Where the symbols take the points:
pu: z301->z863, z72->z261, z431->z350, z84->z376, z493->z844, z783->z47, z653->z802, z46->z294, z113->z957, z347->z559, z583->z898, z830->z390, z953->z85, z406->z113, z892->z347, z538->z481, z768->z254, z997->z544, z373->z493, z821->z291, z44->z814, z302->z815, z755->z296, z676->z713, z147->z715, z188->z899, z61->z132, z154->z861, z102->z210, z181->z787, z76->z377, z377->z801, z358->z820, z815->z103, z780->z736, z707->z154, z139->z547, z948->z272, z494->z687, z596->z169, z891->z594, z332->z900, z687->z26, z426->z147, z540->z72, z481->z185, z898->z494, z464->z553, z736->z143, z468->z252, z26->z44, z630->z805, z724->z312, z787->z623, z883->z556, z350->z476, z79->z670, z844->z102, z552->z341, z260->z313, z841->z552, z91->z912, z185->z948, z256->z997, z289->z373, z713->z768, z254->z139, z169->z46, z261->z830, z199->z778, z781->z596, z47->z767, z497->z924, z861->z406, z276->z892, z390->z422, z822->z301, z294->z540, z103->z653, z863->z358, z553->z188, z860->z780, z965->z155, z995->z282, z476->z270, z899->z227, z820->z583, z594->z875, z978->z723, z812->z995, z284->z98, z836->z289, z210->z91, z778->z256, z634->z783, z312->z468, z211->z511, z37->z442, z539->z724, z802->z403, z132->z181, z296->z836, z291->z61, z912->z883, z77->z199, z842->z332, z98->z812, z143->z842, z767->z707, z924->z865, z424->z781, z723->z822, z511->z565, z449->z953, z544->z464, z272->z630, z623->z950, z282->z497, z565->z634, z442->z860, z547->z841, z805->z79, z341->z426, z316->z398, z598->z424, z376->z37, z403->z539, z155->z211, z715->z821, z165->z316, z950->z965, z801->z431, z398->z891, z297->z302, z814->z297, z865->z449, z957->z76, z559->z755, z900->z676, z422->z77, z227->z260, z252->z276, z556->z41, z313->z284, z270->z538, z670->z978, z875->z84, z85->z165, z41->z598
ki: z301->z289, z72->z316, z431->z103, z84->z950, z493->z188, z783->z358, z653->z169, z46->z953, z113->z44, z347->z199, z583->z102, z830->z891, z953->z715, z406->z26, z892->z77, z538->z539, z768->z406, z997->z860, z373->z553, z821->z538, z44->z556, z302->z424, z755->z256, z676->z154, z147->z476, z188->z842, z61->z185, z154->z494, z102->z227, z181->z272, z76->z297, z377->z302, z358->z493, z815->z781, z780->z565, z707->z898, z139->z957, z948->z468, z494->z91, z596->z865, z891->z181, z332->z767, z687->z912, z426->z350, z540->z165, z481->z724, z898->z210, z464->z736, z736->z634, z468->z830, z26->z883, z630->z276, z724->z72, z787->z630, z883->z98, z350->z653, z79->z347, z844->z899, z552->z801, z260->z676, z841->z377, z91->z313, z185->z312, z256->z442, z289->z464, z713->z861, z254->z113, z169->z449, z261->z398, z199->z376, z781->z924, z47->z820, z497->z552, z861->z687, z276->z422, z390->z594, z822->z836, z294->z85, z103->z596, z863->z373, z553->z143, z860->z511, z965->z670, z995->z547, z476->z802, z899->z332, z820->z844, z594->z787, z978->z755, z812->z139, z284->z768, z836->z544, z210->z260, z778->z37, z634->z863, z312->z261, z211->z723, z37->z155, z539->z540, z802->z46, z132->z948, z296->z997, z291->z481, z912->z284, z77->z84, z842->z47, z98->z254, z143->z783, z767->z583, z924->z341, z424->z497, z723->z296, z511->z822, z449->z147, z544->z780, z272->z252, z623->z805, z282->z841, z565->z301, z442->z211, z547->z76, z805->z892, z341->z431, z316->z61, z598->z282, z376->z965, z403->z294, z155->z978, z715->z270, z165->z291, z950->z79, z801->z815, z398->z132, z297->z598, z814->z41, z865->z426, z957->z814, z559->z778, z900->z707, z422->z875, z227->z900, z252->z390, z556->z812, z313->z713, z270->z403, z670->z559, z875->z623, z85->z821, z41->z995
li: z301->z836, z72->z165, z431->z815, z84->z623, z493->z553, z783->z863, z653->z596, z46->z449, z113->z26, z347->z77, z583->z844, z830->z398, z953->z147, z406->z687, z892->z422, z538->z403, z768->z861, z997->z442, z373->z464, z821->z270, z44->z883, z302->z598, z755->z778, z676->z707, z147->z350, z188->z143, z61->z481, z154->z898, z102->z899, z181->z948, z76->z814, z377->z297, z358->z373, z815->z424, z780->z511, z707->z583, z139->z113, z948->z312, z494->z210, z596->z924, z891->z132, z332->z47, z687->z91, z426->z431, z540->z85, z481->z539, z898->z102, z464->z780, z736->z565, z468->z261, z26->z912, z630->z252, z724->z540, z787->z272, z883->z284, z350->z103, z79->z892, z844->z188, z552->z377, z260->z900, z841->z76, z91->z260, z185->z724, z256->z37, z289->z544, z713->z154, z254->z406, z169->z865, z261->z316, z199->z84, z781->z497, z47->z358, z497->z841, z861->z494, z276->z390, z390->z891, z822->z296, z294->z953, z103->z781, z863->z289, z553->z736, z860->z211, z965->z79, z995->z139, z476->z653, z899->z842, z820->z493, z594->z181, z978->z559, z812->z254, z284->z713, z836->z997, z210->z227, z778->z376, z634->z301, z312->z72, z211->z978, z37->z965, z539->z294, z802->z169, z132->z185, z296->z256, z291->z538, z912->z313, z77->z875, z842->z783, z98->z768, z143->z634, z767->z820, z924->z552, z424->z282, z723->z755, z511->z723, z449->z426, z544->z860, z272->z468, z623->z630, z282->z547, z565->z822, z442->z155, z547->z957, z805->z276, z341->z801, z316->z291, z598->z995, z376->z950, z403->z46, z155->z670, z715->z476, z165->z821, z950->z805, z801->z302, z398->z61, z297->z41, z814->z556, z865->z341, z957->z44, z559->z199, z900->z767, z422->z594, z227->z332, z252->z830, z556->z98, z313->z676, z270->z802, z670->z347, z875->z787, z85->z715, z41->z812
na: z301->z783, z72->z468, z431->z147, z84->z778, z493->z583, z783->z332, z653->z270, z46->z539, z113->z547, z347->z978, z583->z154, z830->z276, z953->z540, z406->z139, z892->z670, z538->z61, z768->z812, z997->z289, z373->z820, z821->z316, z44->z76, z302->z431, z755->z822, z676->z284, z147->z85, z188->z102, z61->z891, z154->z768, z102->z494, z181->z875, z76->z552, z377->z341, z358->z767, z815->z350, z780->z553, z707->z713, z139->z282, z948->z787, z494->z406, z596->z802, z891->z422, z332->z260, z687->z113, z426->z953, z540->z312, z481->z132, z898->z861, z464->z493, z736->z188, z468->z630, z26->z957, z630->z950, z724->z948, z787->z84, z883->z814, z350->z715, z79->z155, z844->z898, z552->z865, z260->z912, z841->z924, z91->z26, z185->z181, z256->z836, z289->z358, z713->z98, z254->z995, z169->z403, z261->z252, z199->z755, z781->z653, z47->z900, z497->z596, z861->z254, z276->z79, z390->z892, z822->z634, z294->z724, z103->z476, z863->z47, z553->z844, z860->z464, z965->z442, z995->z424, z476->z821, z899->z210, z820->z707, z594->z77, z978->z511, z812->z598, z284->z556, z836->z863, z210->z687, z778->z296, z634->z842, z312->z272, z211->z780, z37->z997, z539->z185, z802->z538, z132->z594, z296->z301, z291->z398, z912->z44, z77->z559, z842->z227, z98->z41, z143->z899, z767->z676, z924->z169, z424->z103, z723->z565, z511->z736, z449->z294, z544->z373, z272->z623, z623->z376, z282->z781, z565->z143, z442->z544, z547->z497, z805->z965, z341->z449, z316->z830, z598->z815, z376->z256, z403->z481, z155->z860, z715->z165, z165->z261, z950->z37, z801->z426, z398->z390, z297->z801, z814->z377, z865->z46, z957->z841, z559->z723, z900->z313, z422->z347, z227->z91, z252->z805, z556->z297, z313->z883, z270->z291, z670->z211, z875->z199, z85->z72, z41->z302
zi: z301->z544, z72->z291, z431->z781, z84->z805, z493->z143, z783->z373, z653->z865, z46->z147, z113->z883, z347->z84, z583->z899, z830->z132, z953->z476, z406->z912, z892->z875, z538->z294, z768->z687, z997->z211, z373->z736, z821->z403, z44->z98, z302->z282, z755->z37, z676->z898, z147->z653, z188->z783, z61->z724, z154->z210, z102->z332, z181->z468, z76->z41, z377->z598, z358->z553, z815->z497, z780->z822, z707->z102, z139->z44, z948->z261, z494->z260, z596->z341, z891->z948, z332->z820, z687->z313, z426->z103, z540->z821, z481->z540, z898->z227, z464->z565, z736->z301, z468->z398, z26->z284, z630->z390, z724->z165, z787->z252, z883->z768, z350->z596, z79->z77, z844->z842, z552->z302, z260->z707, z841->z297, z91->z676, z185->z72, z256->z155, z289->z780, z713->z494, z254->z26, z169->z426, z261->z61, z199->z950, z781->z552, z47->z493, z497->z377, z861->z91, z276->z594, z390->z181, z822->z997, z294->z715, z103->z924, z863->z464, z553->z634, z860->z723, z965->z347, z995->z957, z476->z169, z899->z47, z820->z188, z594->z272, z978->z778, z812->z113, z284->z861, z836->z860, z210->z900, z778->z965, z634->z289, z312->z316, z211->z755, z37->z670, z539->z85, z802->z449, z132->z312, z296->z442, z291->z539, z912->z713, z77->z623, z842->z358, z98->z406, z143->z863, z767->z844, z924->z801, z424->z841, z723->z256, z511->z296, z449->z350, z544->z511, z272->z830, z623->z276, z282->z76, z565->z836, z442->z978, z547->z814, z805->z422, z341->z815, z316->z481, z598->z547, z376->z79, z403->z953, z155->z559, z715->z802, z165->z538, z950->z892, z801->z424, z398->z185, z297->z995, z814->z812, z865->z431, z957->z556, z559->z376, z900->z583, z422->z787, z227->z767, z252->z891, z556->z254, z313->z154, z270->z46, z670->z199, z875->z630, z85->z270, z41->z139

In the rows, 485 means zero.

The rows follow the links: the fewer symbols apart two points are, the more alike their rows tend to be.

Each row is also shifted at random along 3 hidden directions that mean nothing.

Known rows, each with its point:
419	468	519	490	489	430	471	467	505	476	438	469	476	493	425	499	502	464	385	479	481	475	521	473	488	445	546	490	444	504	509	477	458	520	492	491	437	497	489	454	491	478	498	505 -> z511
393	510	497	450	448	526	457	457	497	504	467	530	444	481	595	437	466	486	542	445	515	452	421	460	501	542	467	463	443	470	441	510	503	410	444	501	577	506	455	451	486	493	452	525 -> z861
610	527	509	466	465	441	486	452	434	466	499	464	390	541	432	449	514	442	410	409	517	393	510	481	443	466	533	492	350	475	458	495	489	504	412	469	460	486	480	493	466	417	439	541 -> z91
736	457	494	464	475	571	445	481	540	471	437	477	512	476	445	455	508	499	606	487	514	492	513	459	520	568	438	464	530	455	446	506	512	518	475	543	438	495	452	413	493	497	536	496 -> z44
656	517	516	462	445	457	463	444	490	509	453	540	424	485	602	456	458	472	426	439	506	440	415	457	491	485	530	472	393	495	472	499	475	398	449	478	592	515	465	460	492	486	434	539 -> z707
447	465	439	484	491	574	487	522	511	500	506	507	557	438	557	489	457	533	638	541	467	555	443	490	515	548	390	471	617	471	475	488	505	453	525	502	529	473	477	491	489	537	513	430 -> z46
408	418	485	499	492	539	451	508	594	521	406	539	605	395	596	526	436	541	557	578	451	604	425	461	564	525	451	462	645	510	519	482	468	433	583	526	549	508	469	423	524	597	553	438 -> z892
177	564	433	478	482	461	549	492	350	478	628	469	404	533	513	460	482	464	488	433	487	420	457	534	406	453	453	503	408	464	459	478	506	453	422	411	533	445	509	612	440	411	391	476 -> z350
350	462	522	479	474	479	451	462	538	485	413	491	488	476	469	484	493	480	451	481	496	482	497	456	513	493	524	476	470	496	488	493	470	498	489	517	466	508	469	420	503	499	509	512 -> z464
203	474	466	506	513	463	514	511	459	470	521	450	509	490	413	514	497	484	465	511	460	505	525	511	464	446	478	502	518	491	511	467	478	532	509	466	426	462	508	528	476	474	497	448 -> z252
199	522	480	452	460	527	478	464	450	473	513	479	425	523	478	427	505	470	559	427	526	420	487	478	463	537	453	475	422	449	427	509	518	483	412	493	484	481	464	481	466	440	454	521 -> z883
620	452	492	516	515	434	497	501	497	475	467	459	526	473	409	533	492	484	403	525	451	524	527	496	488	426	521	500	520	510	534	462	455	534	534	477	421	479	508	492	493	496	517	457 -> z805
617	478	527	472	476	465	457	454	501	459	437	454	446	519	374	465	528	454	433	442	515	433	551	464	481	486	533	486	409	480	471	497	481	548	448	509	397	499	472	432	487	444	502	532 -> z332
708	447	471	503	481	506	469	509	576	557	434	590	596	376	742	537	385	549	514	581	433	613	341	470	561	491	461	466	630	528	537	475	452	336	594	492	677	510	480	467	525	623	502	431 -> z272
506	517	461	518	521	375	556	504	368	452	589	418	441	540	357	518	516	447	340	467	455	447	550	542	403	362	528	531	416	497	523	450	467	553	473	407	403	440	541	601	451	405	440	457 -> z261
308	449	520	464	473	534	435	464	555	465	402	470	495	489	406	458	520	480	535	474	520	476	539	447	521	549	487	466	488	468	455	506	497	538	472	547	407	506	450	385	501	491	542	520 -> z47
306	420	492	508	525	496	476	507	535	451	441	425	555	479	311	521	527	492	492	535	470	533	588	486	503	480	484	491	567	488	511	473	477	604	531	521	328	477	492	445	495	492	573	454 -> z79
534	436	528	471	464	537	415	464	602	502	362	525	534	441	532	476	475	507	534	507	503	522	467	432	558	554	489	454	534	490	477	504	478	465	514	554	500	526	442	363	522	552	546	513 -> z358
407	467	514	505	506	407	494	476	468	453	470	427	464	519	321	509	529	450	348	473	477	458	577	494	458	412	557	509	430	500	517	468	461	582	485	472	359	478	507	486	480	441	501	495 -> z256
597	477	505	510	495	393	501	480	478	492	472	490	482	478	490	527	470	473	335	497	454	493	478	490	476	398	558	503	453	523	539	463	443	476	515	453	494	488	509	507	490	491	470	482 -> z965
451	475	439	487	497	552	498	516	488	490	521	490	537	459	521	489	468	518	611	526	471	532	464	501	496	528	404	478	584	470	473	485	506	471	510	489	506	469	485	510	482	514	502	435 -> z802
573	527	458	481	495	468	526	490	386	446	577	425	419	548	366	461	527	452	484	435	500	417	547	519	416	463	469	505	415	456	457	484	508	548	423	448	405	447	503	557	446	396	447	487 -> z801
475	482	489	510	495	410	504	490	472	501	490	499	495	471	526	525	461	483	372	504	453	509	460	496	480	412	531	498	477	517	533	464	452	458	520	448	524	486	510	521	490	501	467	469 -> z77
597	523	503	466	471	455	489	456	426	456	509	448	397	546	398	444	525	443	442	412	519	393	532	486	439	474	516	495	363	467	450	494	499	525	409	472	432	478	483	497	464	408	446	534 -> z284
371	531	468	460	467	514	495	476	431	475	537	479	427	517	496	439	493	472	544	435	515	428	474	491	454	517	450	480	429	454	438	499	516	469	422	474	504	474	474	512	464	441	441	504 -> z995
529	494	518	498	484	381	492	462	468	489	465	489	440	500	476	505	484	457	310	462	474	457	487	484	470	401	579	503	396	518	522	469	448	480	482	455	489	494	503	493	488	469	455	515 -> z997
473	464	478	513	509	440	505	504	480	482	492	468	520	476	446	528	482	488	421	518	451	520	506	502	476	428	505	501	517	504	529	462	461	513	525	466	454	473	510	512	486	493	499	451 -> z630
388	514	441	482	498	501	527	504	411	468	576	452	467	514	447	473	496	478	539	472	483	464	502	517	439	482	437	496	483	461	464	479	509	507	457	454	462	450	502	557	460	441	456	458 -> z653
605	458	456	505	498	510	490	518	526	522	482	533	570	418	611	523	429	531	537	563	443	579	412	489	525	491	445	476	611	505	520	473	473	415	564	482	577	486	489	497	502	565	507	428 -> z61
474	441	478	507	508	489	480	509	533	495	454	496	564	438	504	530	463	512	489	550	451	563	476	485	517	474	476	484	584	506	526	470	466	485	554	495	485	488	492	472	503	540	529	441 -> z276
157	475	516	471	465	493	450	461	529	491	425	504	475	478	507	471	485	481	476	470	505	473	475	455	510	510	507	471	459	488	474	499	479	471	476	513	498	510	465	428	499	498	492	520 -> z634
560	515	463	462	463	535	485	481	469	502	514	520	467	479	591	452	459	497	571	470	497	473	422	481	486	535	436	470	485	467	448	501	507	414	459	483	573	486	469	499	481	490	451	490 -> z282
202	503	499	449	449	537	451	457	502	494	461	515	447	490	552	434	480	484	553	443	524	446	449	455	500	554	468	462	444	463	434	514	508	438	439	511	539	506	450	440	484	486	466	529 -> z676
611	529	473	460	450	512	481	469	466	515	507	539	446	476	646	449	444	493	535	455	501	461	390	475	488	519	457	467	452	476	452	503	500	377	453	472	623	495	466	499	483	496	424	506 -> z41
526	469	443	491	492	547	493	519	510	515	504	525	558	428	605	503	434	532	597	546	457	565	414	493	513	525	409	472	611	486	492	480	493	420	539	487	569	480	483	504	493	550	498	429 -> z294
427	478	509	503	495	403	494	476	477	476	468	469	470	496	433	514	493	461	347	479	470	475	514	490	471	410	554	503	433	509	523	468	454	512	498	464	448	486	505	495	485	470	480	491 -> z978
378	535	522	472	461	395	489	440	426	479	493	483	370	539	479	458	498	432	334	400	509	389	482	480	443	429	570	498	312	491	476	486	471	469	415	449	501	492	488	503	470	419	413	551 -> z842
409	457	458	504	503	505	493	516	513	505	487	504	560	439	540	521	453	522	527	549	451	563	454	494	508	484	450	483	592	497	515	472	477	459	548	485	518	480	492	498	496	541	512	431 -> z948
332	466	461	512	523	463	516	515	454	461	524	433	512	497	367	518	511	481	466	513	460	508	550	517	460	444	476	507	525	486	511	464	479	562	509	464	391	455	514	528	474	463	508	442 -> z468
574	513	521	490	458	379	481	447	482	525	455	550	432	473	637	498	435	466	307	459	473	462	395	471	487	410	583	488	382	528	521	475	439	377	488	447	622	513	493	495	495	504	419	525 -> z544
404	503	478	509	493	402	517	493	448	503	517	504	475	477	549	522	452	480	364	496	449	496	441	506	465	398	532	503	459	517	533	462	454	436	509	433	548	478	515	548	481	489	441	466 -> z875

From each start, follow one symbol. Which point do you reach?
Answer with the point's name.
new walk
526	444	457	505	510	519	491	521	524	496	480	493	575	434	511	523	461	525	546	559	448	571	470	492	515	496	440	481	615	495	511	471	480	479	555	494	492	479	492	488	498	544	531	426
li z72
new walk
896	452	456	508	515	505	501	522	494	476	503	461	552	464	432	520	486	507	531	542	458	545	516	503	492	482	446	491	583	485	508	471	485	526	534	488	435	465	500	503	486	506	528	431
pu z539
new walk
449	467	526	476	466	476	447	458	535	490	410	501	479	480	489	478	488	478	447	470	499	474	484	453	514	498	527	475	454	491	483	495	473	483	482	513	486	513	464	419	503	502	501	522
na z844
new walk
490	533	487	460	461	482	491	463	431	477	521	479	407	526	492	440	495	461	485	422	514	410	478	487	450	496	487	484	389	465	443	499	505	467	416	469	507	480	477	504	466	433	432	525
ki z113
new walk
309	514	432	477	477	530	509	506	450	510	553	523	497	460	627	475	439	516	583	502	472	509	400	501	481	515	411	479	535	473	469	486	505	396	486	459	602	471	486	546	473	509	444	451
ki z476
new walk
297	555	434	476	478	468	540	494	371	489	608	485	421	520	542	463	470	473	497	445	483	436	444	524	422	460	453	499	428	467	461	479	507	440	436	419	551	452	506	594	450	432	399	472
ki z350
new walk
613	481	444	496	490	515	500	514	491	518	514	527	541	434	618	508	432	525	552	540	452	552	405	496	504	496	430	479	580	494	502	477	485	406	534	468	587	479	491	521	490	544	478	434
na z72
new walk
468	523	466	458	460	527	485	473	458	498	518	512	446	490	580	444	467	490	561	455	504	456	428	480	478	529	444	470	458	462	443	500	511	423	442	479	566	485	468	502	472	475	441	500
na z497
new walk
527	532	440	475	466	506	510	496	440	525	553	547	472	462	680	472	425	508	542	485	473	493	368	497	477	497	435	477	497	483	470	487	496	357	479	445	651	478	488	552	476	508	415	465
pu z449
new walk
399	474	524	469	475	487	454	457	508	455	436	450	454	519	372	458	531	461	468	445	521	437	553	460	486	505	515	481	426	470	459	500	490	554	450	519	393	497	465	423	485	452	510	531
na z898
new walk
817	447	497	521	516	421	496	501	507	480	458	463	534	470	421	543	487	484	378	531	448	531	523	496	492	412	532	504	520	518	545	456	448	528	546	473	429	481	512	491	496	504	517	455
na z376
new walk
470	522	457	465	470	522	497	484	445	488	537	495	449	498	541	453	476	488	560	457	503	456	449	493	467	521	438	478	464	461	447	495	511	444	446	471	538	475	477	516	469	464	445	490
ki z302
new walk
667	499	491	466	476	506	478	469	465	463	491	456	443	518	417	449	518	465	516	444	516	434	524	480	466	516	477	482	435	462	446	498	507	522	436	497	434	483	471	469	473	443	480	513
pu z957
new walk
621	478	472	467	484	562	471	490	498	468	488	465	496	491	435	455	508	494	608	482	507	481	517	479	490	556	425	473	521	454	442	501	519	523	464	517	437	479	465	457	478	476	513	486
li z41
new walk
721	468	454	494	514	525	503	517	468	458	524	432	520	495	368	492	514	493	562	511	479	504	551	507	471	500	430	493	551	464	477	479	503	564	493	490	386	456	497	508	472	467	522	444
zi z426
